Here is a tiny trained network, its code and every weight. The questions are about switching its units off for an input and a target symbol, where a switched-off unit gives its printed mean instead of its output.

import numpy as np


def w(rows, s, z=0):
    codes = np.array(rows[::2]) - 128.0
    scale = np.full(codes.shape[1], s)
    scale[-1] = z or s
    return codes * scale


def norm(h):
    return h / np.sqrt((h * h).mean(-1, keepdims=True) + 1e-5)


def f(y):
    return np.maximum(y, 0)


def softmax(a):
    e = np.exp(a - a.max(-1, keepdims=True))
    return e / e.sum(-1, keepdims=True)


def log_softmax(a):
    a = a - a.max(-1, keepdims=True)
    return a - np.log(np.exp(a).sum(-1, keepdims=True))


def net(x, mask):
    ids = ['ΘΞΣβεζμτφω'.index(c) for c in x.split()]
    T = len(ids)
    res = E[ids] + P[:T]
    u = 0
    for l in range(2):
        r = norm(res)
        for j in range(3):
            rows = slice(2 * j, 2 * j + 2)
            q, k, v = (r @ M[l][rows].T for M in (Q, K, V))
            z = softmax(np.where(np.tri(T) > 0, q @ k.T / 2**0.5, -1e9)) @ v
            o = O[l][rows]
            res = res + np.where(mask[u + j], z, o[:, -1]) @ o[:, :-1]
        u += 3
        y = f(norm(res) @ A[l][:, :-1].T + A[l][:, -1])
        res = res + np.where(mask[u : u + 8], y, B[l][:, -1]) @ B[l][:, :-1]
        u += 8
    return log_softmax(norm(res)[-1] @ U[:, :-1].T + U[:, -1])


Q, K, V, O, A, B = {}, {}, {}, {}, {}, {}
E = w([
[171,245,62,91,107,77,170,159],'Θ',
[85,114,179,26,166,157,120,68],'Ξ',
[130,67,84,109,109,75,60,7],'Σ',
[20,81,103,91,129,118,124,40],'β',
[178,110,168,30,70,78,38,107],'ε',
[215,68,159,37,163,178,100,79],'ζ',
[108,178,73,95,26,80,157,213],'μ',
[72,89,146,67,186,160,214,69],'τ',
[72,119,122,71,110,210,50,135],'φ',
[122,211,9,160,167,223,101,115],'ω',
],0.014)
P = w([
[105,128,122,139,250,86,68,251],'0',
[111,116,113,108,215,67,96,175],'1',
[106,115,86,101,176,89,92,153],'2',
[113,118,82,95,156,105,98,142],'3',
[113,126,83,94,140,112,105,128],'4',
[115,132,87,95,124,119,114,118],'5',
[117,139,88,94,116,126,124,105],'6',
[116,147,99,92,104,142,132,102],'7',
[114,155,106,98,92,146,141,89],'8',
[118,161,114,102,81,159,149,79],'9',
[119,168,119,108,65,173,155,66],'10',
[131,181,124,107,52,195,160,48],'11',
],0.014)
Q[0] = w([
[43,220,33,23,16,172,114,68],'L0H0',
[76,56,132,150,92,92,122,160],'L0H0',
[128,148,8,3,32,199,108,60],'L0H1',
[65,161,112,147,81,99,58,74],'L0H1',
[98,131,89,112,30,214,104,85],'L0H2',
[96,93,222,255,169,181,102,183],'L0H2',
],0.0068)
K[0] = w([
[154,179,149,115,15,190,173,38],'L0H0',
[163,149,81,54,217,74,100,156],'L0H0',
[134,166,121,149,1,179,172,7],'L0H1',
[165,128,206,37,129,143,197,174],'L0H1',
[124,187,134,124,64,201,153,59],'L0H2',
[137,110,116,113,243,87,74,178],'L0H2',
],0.0085)
V[0] = w([
[152,160,125,135,145,139,70,137],'L0H0',
[255,113,195,176,96,152,75,71],'L0H0',
[178,172,144,29,126,106,152,163],'L0H1',
[151,70,156,66,175,206,160,201],'L0H1',
[171,78,148,181,84,100,118,163],'L0H2',
[127,99,155,103,152,69,80,117],'L0H2',
],0.0093)
O[0] = w([
[108,134,142,2,242,53,223,113,170],'L0H0',
[82,107,114,71,85,183,177,176,2],'L0H0',
[195,82,85,14,131,223,132,169,205],'L0H1',
[147,18,43,167,64,52,137,92,94],'L0H1',
[51,54,184,121,140,165,222,200,6],'L0H2',
[130,186,85,147,186,147,116,143,118],'L0H2',
],0.0086,0.0077)
A[0] = w([
[116,165,47,175,147,185,130,193,115],'L0N0',
[135,92,188,97,134,86,162,44,170],'L0N1',
[87,149,94,132,129,196,76,135,174],'L0N2',
[98,159,87,82,83,109,131,173,170],'L0N3',
[43,112,70,147,167,149,132,2,251],'L0N4',
[103,123,141,49,88,103,101,245,121],'L0N5',
[138,161,150,65,135,126,65,128,147],'L0N6',
[165,134,144,108,174,164,121,141,182],'L0N7',
],0.008,0.0031)
B[0] = w([
[110,60,98,190,114,169,161,118,162],'L0N0',
[111,90,249,108,155,84,100,153,157],'L0N1',
[115,105,149,168,166,104,142,178,192],'L0N2',
[114,147,125,140,136,114,111,200,179],'L0N3',
[180,126,141,49,99,179,99,254,242],'L0N4',
[142,205,110,128,126,58,103,115,172],'L0N5',
[90,124,170,165,113,130,137,147,255],'L0N6',
[111,123,144,168,163,159,89,133,191],'L0N7',
],0.0094,0.0088)
Q[1] = w([
[187,248,125,40,131,144,74,165],'L1H0',
[60,140,137,69,175,131,110,138],'L1H0',
[186,144,107,120,157,190,86,198],'L1H1',
[160,193,36,91,101,124,119,95],'L1H1',
[146,157,156,111,129,173,48,192],'L1H2',
[206,160,193,73,139,134,120,138],'L1H2',
],0.012)
K[1] = w([
[100,134,137,129,71,170,136,97],'L1H0',
[218,148,138,124,126,121,142,196],'L1H0',
[95,181,193,111,2,174,155,54],'L1H1',
[112,98,123,138,103,178,115,128],'L1H1',
[145,158,127,93,75,163,167,107],'L1H2',
[100,172,141,161,65,185,104,92],'L1H2',
],0.012)
V[1] = w([
[104,155,27,173,164,109,157,111],'L1H0',
[136,82,194,99,170,84,57,60],'L1H0',
[33,115,67,131,78,94,47,158],'L1H1',
[162,71,123,209,172,231,139,171],'L1H1',
[158,149,136,149,96,2,163,198],'L1H2',
[139,132,206,97,133,21,161,188],'L1H2',
],0.0085)
O[1] = w([
[124,146,229,69,2,130,170,126,91],'L1H0',
[29,160,60,132,121,194,107,99,180],'L1H0',
[203,81,198,176,220,115,224,127,210],'L1H1',
[115,164,114,210,126,76,41,223,1],'L1H1',
[176,89,135,145,87,164,162,203,155],'L1H2',
[129,154,109,224,95,234,112,54,137],'L1H2',
],0.0094,0.0045)
A[1] = w([
[99,78,112,131,158,79,157,182,131],'L1N0',
[130,134,97,175,58,134,214,203,65],'L1N1',
[79,82,189,86,109,168,93,36,219],'L1N2',
[114,103,219,87,127,47,115,79,255],'L1N3',
[252,105,138,127,110,139,62,90,175],'L1N4',
[157,181,128,180,143,128,70,145,121],'L1N5',
[124,129,204,85,121,40,86,146,99],'L1N6',
[125,207,83,121,65,60,255,120,252],'L1N7',
],0.0096,0.003)
B[1] = w([
[79,2,88,135,142,34,224,88,135],'L1N0',
[122,196,108,27,149,168,91,50,148],'L1N1',
[136,107,126,181,138,130,145,199,186],'L1N2',
[171,154,123,205,186,92,78,158,159],'L1N3',
[152,97,159,198,41,80,152,122,254],'L1N4',
[85,111,162,117,99,165,158,68,206],'L1N5',
[141,142,210,40,157,98,38,174,166],'L1N6',
[93,46,114,176,216,134,74,168,169],'L1N7',
],0.0095,0.0099)
U = w([
[208,160,172,70,72,165,103,111,244],'Θ',
[131,121,27,124,130,97,84,68,17],'Ξ',
[27,183,196,140,168,176,191,145,106],'Σ',
[115,153,201,203,150,129,134,1,39],'β',
[153,63,112,44,189,214,207,191,2],'ε',
[68,73,35,53,49,87,146,226,113],'ζ',
[175,66,238,175,80,140,245,154,79],'μ',
[109,85,95,185,14,58,97,104,120],'τ',
[163,65,115,230,203,120,103,207,233],'φ',
[106,129,223,80,136,9,91,166,70],'ω',
],0.0094,0.0057)

Each question gives the input, a string of symbols that net reads in full, and the target symbol t.
The units are the heads (2 rows each of Q, K, V and O) and the neurons (one row each of A and B). Each row of codes is followed by its name. A weight is (code - 128) times the scale printed after its matrix; where a second scale follows, it is the last column's (O, A, B and U).
mask holds one flag per unit, layer by layer, with each layer's heads first. A switched-off unit (its flag False) gives its mean, the last column of its rows in O or B, instead of its output. The means were averaged over made-up inputs and are rounded, as every weight is.
A unit's drop is (log p(t) with every unit on - log p(t) with that unit switched off) / (log p(t) with every unit on - log p(t) with every unit switched off).
The circuit of an input: a set's keep is (log p(t) with only the set's units on - log p(t) with every unit switched off) / (log p(t) with every unit on - log p(t) with every unit switched off). Starting from the 12 units with the biggest drops (on a tie, the unit counted first), units are removed one at a time, each time the one whose removal leaves the highest keep (on an exact tie, the one counted first), for as long as the keep stays at least 0.8.
circuit, biggest first: the units of the circuit, biggest drop first
top k neurons: the k neurons with the biggest drops, biggest first
top k neurons in layer l: the k neurons of layer l with the biggest drops, biggest first
which heads matter: for each layer, one digit per head in row order, 1 if its drop is at least 0.15 and else 0, layers parted by /
input τ τ ω Θ Σ ω Σ ω τ ε, target τ: top 4 neurons in layer 0	(L0N4 L0N2 L0N5 L0N6)
input ω Ξ ω, target Ξ: which heads matter	100 / 000
input ε ε ω Σ μ ω β ε, target β: top 2 neurons in layer 0	(L0N4 L0N2)
input ε ω μ Θ φ Θ ω τ ω μ Σ, target μ: top 2 neurons	(L0N4 L0N1)
input Ξ Ξ ω, target Ξ: circuit, biggest first	(L0H0 L1H0 L1N2 L0H1)
input μ μ Σ, target μ: circuit, biggest first	(L1H2 L1N4 L1H1)
input τ ω Σ β ω ω μ μ, target μ: top neuron in layer 0	(L0N4)
input Ξ Ξ ω ω ω μ ω ε Σ ω, target Σ: which heads matter	110 / 001
input Θ μ μ Ξ ε β ε ω, target ε: circuit, biggest first	(L0H0 L1H1)
input Ξ ω ω ω Θ Θ ω ω τ, target ω: which heads matter	000 / 001
input β ω ω ω ε φ τ ε, target τ: which heads matter	110 / 100
input μ ω ω ε Ξ ω ω ω ω Σ μ, target Σ: top 3 neurons in layer 0	(L0N3 L0N5 L0N4)
input ε ω ε τ μ φ β τ φ ε ω ε, target ω: top 3 neurons	(L0N0 L0N1 L0N5)
input Θ ω Σ μ Σ Ξ τ, target φ: which heads matter	100 / 100
input ε ε Ξ, target ε: which heads matter	110 / 000
input Ξ Θ ω ζ ε ζ, target ε: top 2 neurons in layer 0	(L0N4 L0N5)
input Σ ω ω ω Θ ε β ω, target β: top 2 neurons	(L1N5 L0N2)
input ω τ ω μ β ω ω τ ω ω τ ω, target τ: top 2 neurons	(L1N4 L0N4)
input ω τ ε φ ω β ε ω Σ, target ω: top 2 neurons	(L0N1 L0N0)
input ω ε ω Θ τ ε β ε, target β: which heads matter	000 / 101
input τ ω ω, target ω: which heads matter	000 / 101
input ω ω ω τ Ξ, target φ: top 2 neurons in layer 0	(L0N1 L0N5)
input φ ω Θ ω τ ω Ξ μ, target φ: circuit, biggest first	(L1N7)
input ω ε Ξ Θ ω φ τ ω Σ, target φ: which heads matter	110 / 110
input Σ Ξ ω ω ω ε μ μ ω ω μ, target ω: which heads matter	000 / 100
input ε Ξ β ε ω Ξ ω μ ε, target μ: top 2 neurons in layer 1	(L1N2 L1N4)
